Here is a tiny trained network, its code and every weight. The questions are about switching its units off for an input and a target symbol, where a switched-off unit gives its printed mean instead of its output.

import numpy as np


def w(rows, s, z=0):
    codes = np.array(rows[::2]) - 128.0
    scale = np.full(codes.shape[1], s)
    scale[-1] = z or s
    return codes * scale


def f(y):
    return y / 2 * (1 + np.tanh(0.7978845608 * (y + 0.044715 * y**3)))


def softmax(a):
    e = np.exp(a - a.max(-1, keepdims=True))
    return e / e.sum(-1, keepdims=True)


def log_softmax(a):
    a = a - a.max(-1, keepdims=True)
    return a - np.log(np.exp(a).sum(-1, keepdims=True))


def net(x, mask):
    ids = ['ΠΨαβδεμσφω'.index(c) for c in x.split()]
    T = len(ids)
    res = E[ids] + P[:T]
    r = res
    for j in range(3):
        rows = slice(4 * j, 4 * j + 4)
        q, k, v = (r @ M[0][rows].T for M in (Q, K, V))
        z = softmax(np.where(np.tri(T) > 0, q @ k.T / 4**0.5, -1e9)) @ v
        o = O[0][rows]
        res = res + np.where(mask[j], z, o[:, -1]) @ o[:, :-1]
    y = f(res @ A[0][:, :-1].T + A[0][:, -1])
    res = res + np.where(mask[3:19], y, B[0][:, -1]) @ B[0][:, :-1]
    return log_softmax(res[-1] @ U[:, :-1].T + U[:, -1])


Q, K, V, O, A, B = {}, {}, {}, {}, {}, {}
E = w([
[134,96,133],'Π',
[132,105,135],'Ψ',
[134,108,134],'α',
[138,82,128],'β',
[206,155,129],'δ',
[148,136,140],'ε',
[2,86,148],'μ',
[109,47,141],'σ',
[134,82,130],'φ',
[141,54,117],'ω',
],0.02)
P = w([
[163,180,132],'0',
[97,132,169],'1',
[108,171,62],'2',
[131,77,148],'3',
[92,167,53],'4',
[105,116,210],'5',
[82,158,42],'6',
[146,51,173],'7',
[75,151,32],'8',
[97,105,253],'9',
[52,150,33],'10',
[181,47,203],'11',
],0.014)
Q[0] = w([
[148,106,145],'h0',
[134,123,150],'h0',
[148,115,206],'h0',
[153,99,116],'h0',
[153,148,70],'h1',
[118,131,1],'h1',
[152,105,173],'h1',
[83,84,132],'h1',
[125,120,152],'h2',
[127,109,166],'h2',
[72,224,84],'h2',
[134,133,109],'h2',
],0.019)
K[0] = w([
[144,104,146],'h0',
[147,112,124],'h0',
[199,67,107],'h0',
[122,106,169],'h0',
[116,127,53],'h1',
[30,127,49],'h1',
[121,116,151],'h1',
[51,123,197],'h1',
[136,111,136],'h2',
[141,105,154],'h2',
[117,132,4],'h2',
[121,139,113],'h2',
],0.018)
V[0] = w([
[161,83,141],'h0',
[94,163,113],'h0',
[210,92,121],'h0',
[196,163,101],'h0',
[124,98,46],'h1',
[111,188,182],'h1',
[135,138,182],'h1',
[121,134,111],'h1',
[135,188,87],'h2',
[145,115,139],'h2',
[9,146,97],'h2',
[147,118,138],'h2',
],0.012)
O[0] = w([
[68,147,132,214],'h0',
[159,114,128,62],'h0',
[22,209,209,167],'h0',
[122,207,230,16],'h0',
[82,220,201,138],'h1',
[164,91,58,77],'h1',
[158,61,83,133],'h1',
[118,156,139,117],'h1',
[151,167,255,4],'h2',
[108,132,119,150],'h2',
[250,53,41,117],'h2',
[95,143,134,144],'h2',
],0.0097,0.0044)
A[0] = w([
[132,206,124,191],'n0',
[185,153,89,31],'n1',
[77,91,98,160],'n2',
[70,33,111,249],'n3',
[155,86,189,162],'n4',
[97,96,182,230],'n5',
[113,144,167,41],'n6',
[139,115,117,92],'n7',
[111,231,75,66],'n8',
[170,106,112,86],'n9',
[183,182,118,19],'n10',
[149,20,246,123],'n11',
[156,74,143,88],'n12',
[130,189,115,102],'n13',
[137,113,138,206],'n14',
[42,161,125,4],'n15',
],0.014,0.004)
B[0] = w([
[108,93,72,155],'n0',
[81,173,107,153],'n1',
[108,141,166,198],'n2',
[163,165,122,251],'n3',
[149,59,97,127],'n4',
[107,118,57,174],'n5',
[176,152,131,143],'n6',
[120,118,142,140],'n7',
[167,49,108,150],'n8',
[145,115,176,157],'n9',
[174,140,176,131],'n10',
[154,7,108,149],'n11',
[100,118,137,156],'n12',
[160,119,109,141],'n13',
[149,115,107,137],'n14',
[104,164,222,179],'n15',
],0.019,0.025)
U = w([
[125,45,255,64],'Π',
[131,109,131,124],'Ψ',
[230,245,110,175],'α',
[134,124,161,254],'β',
[134,98,120,102],'δ',
[137,100,115,106],'ε',
[165,67,145,68],'μ',
[136,114,162,223],'σ',
[153,204,200,91],'φ',
[244,73,252,58],'ω',
],0.0079,0.0022)

Each question gives the input, a string of symbols that net reads in full, and the target symbol t.
The units are the heads (4 rows each of Q, K, V and O) and the neurons (one row each of A and B). Each row of codes is followed by its name. A weight is (code - 128) times the scale printed after its matrix; where a second scale follows, it is the last column's (O, A, B and U).
mask holds one flag per unit, heads first, then neurons. A switched-off unit (its flag False) gives its mean, the last column of its rows in O or B, instead of its output. The means were averaged over made-up inputs and are rounded, as every weight is.
A unit's drop is (log p(t) with every unit on - log p(t) with that unit switched off) / (log p(t) with every unit on - log p(t) with every unit switched off).
The circuit of an input: a set's keep is (log p(t) with only the set's units on - log p(t) with every unit switched off) / (log p(t) with every unit on - log p(t) with every unit switched off). Starting from the 12 units with the biggest drops (on a tie, the unit counted first), units are removed one at a time, each time the one whose removal leaves the highest keep (on an exact tie, the one counted first), for as long as the keep stays at least 0.8.
units of the circuit, in order: the units of the circuit, biggest drop first
most important unit: the unit with the biggest drop
k most important neurons: the k neurons with the biggest drops, biggest first
input σ β β Ψ ω δ φ β, target Π: 3 most important neurons -> (n11; n15; n2)
input μ ω ε μ σ ε, target ω: units of the circuit, in order -> (h1; n5)
input φ μ Π ω, target ω: units of the circuit, in order -> (n9; h2)
input μ μ δ α, target ω: units of the circuit, in order -> (n9; h2)
input ε μ α Ψ δ μ φ ε α, target α: most important unit -> n1
input β δ μ φ, target Π: units of the circuit, in order -> (h2; n11)
input Ψ β δ φ ε β Π δ β δ, target Π: 4 most important neurons -> (n15; n3; n11; n1)
input ω β Π ω μ δ μ ω β Π, target φ: 3 most important neurons -> (n3; n2; n15)
input ω ε β φ φ ε ε ω β ω, target φ: units of the circuit, in order -> (h2; h0; n3; n15)
input ω ε β δ φ μ ω β, target ω: units of the circuit, in order -> (h2; n9)
input ω β α σ μ ε ω φ β ω Π, target α: 4 most important neurons -> (n1; n11; n3; n15)
input β μ ω φ Ψ, target α: units of the circuit, in order -> (n3; h0)
input Ψ β β μ δ ω ω α Ψ ω α, target α: units of the circuit, in order -> (n11; h2)
input δ δ φ, target Π: most important unit -> n15
input β ω δ Ψ, target φ: 3 most important neurons -> (n8; n0; n15)
input Ψ α Π Π α β ω, target Π: units of the circuit, in order -> (h1; n3)
input Π Ψ φ δ φ Π σ, target φ: 2 most important neurons -> (n15; n11)
input ω δ δ δ α α, target Π: units of the circuit, in order -> (h0; n3)
input μ Π μ φ δ α Ψ σ Π β Ψ, target α: 4 most important neurons -> (n1; n11; n15; n8)
input ω μ ω δ Π, target α: 4 most important neurons -> (n1; n3; n11; n15)
input α φ φ Π Π Π δ, target ω: most important unit -> n8
input Π Ψ ω μ ω, target α: 2 most important neurons -> (n3; n1)
input Π ω ω μ φ, target α: 2 most important neurons -> (n3; n11)
input ω Ψ Ψ ω Ψ ω δ μ, target φ: 3 most important neurons -> (n3; n15; n2)
input β Ψ φ α δ β δ β μ μ δ σ, target ω: 3 most important neurons -> (n3; n9; n5)
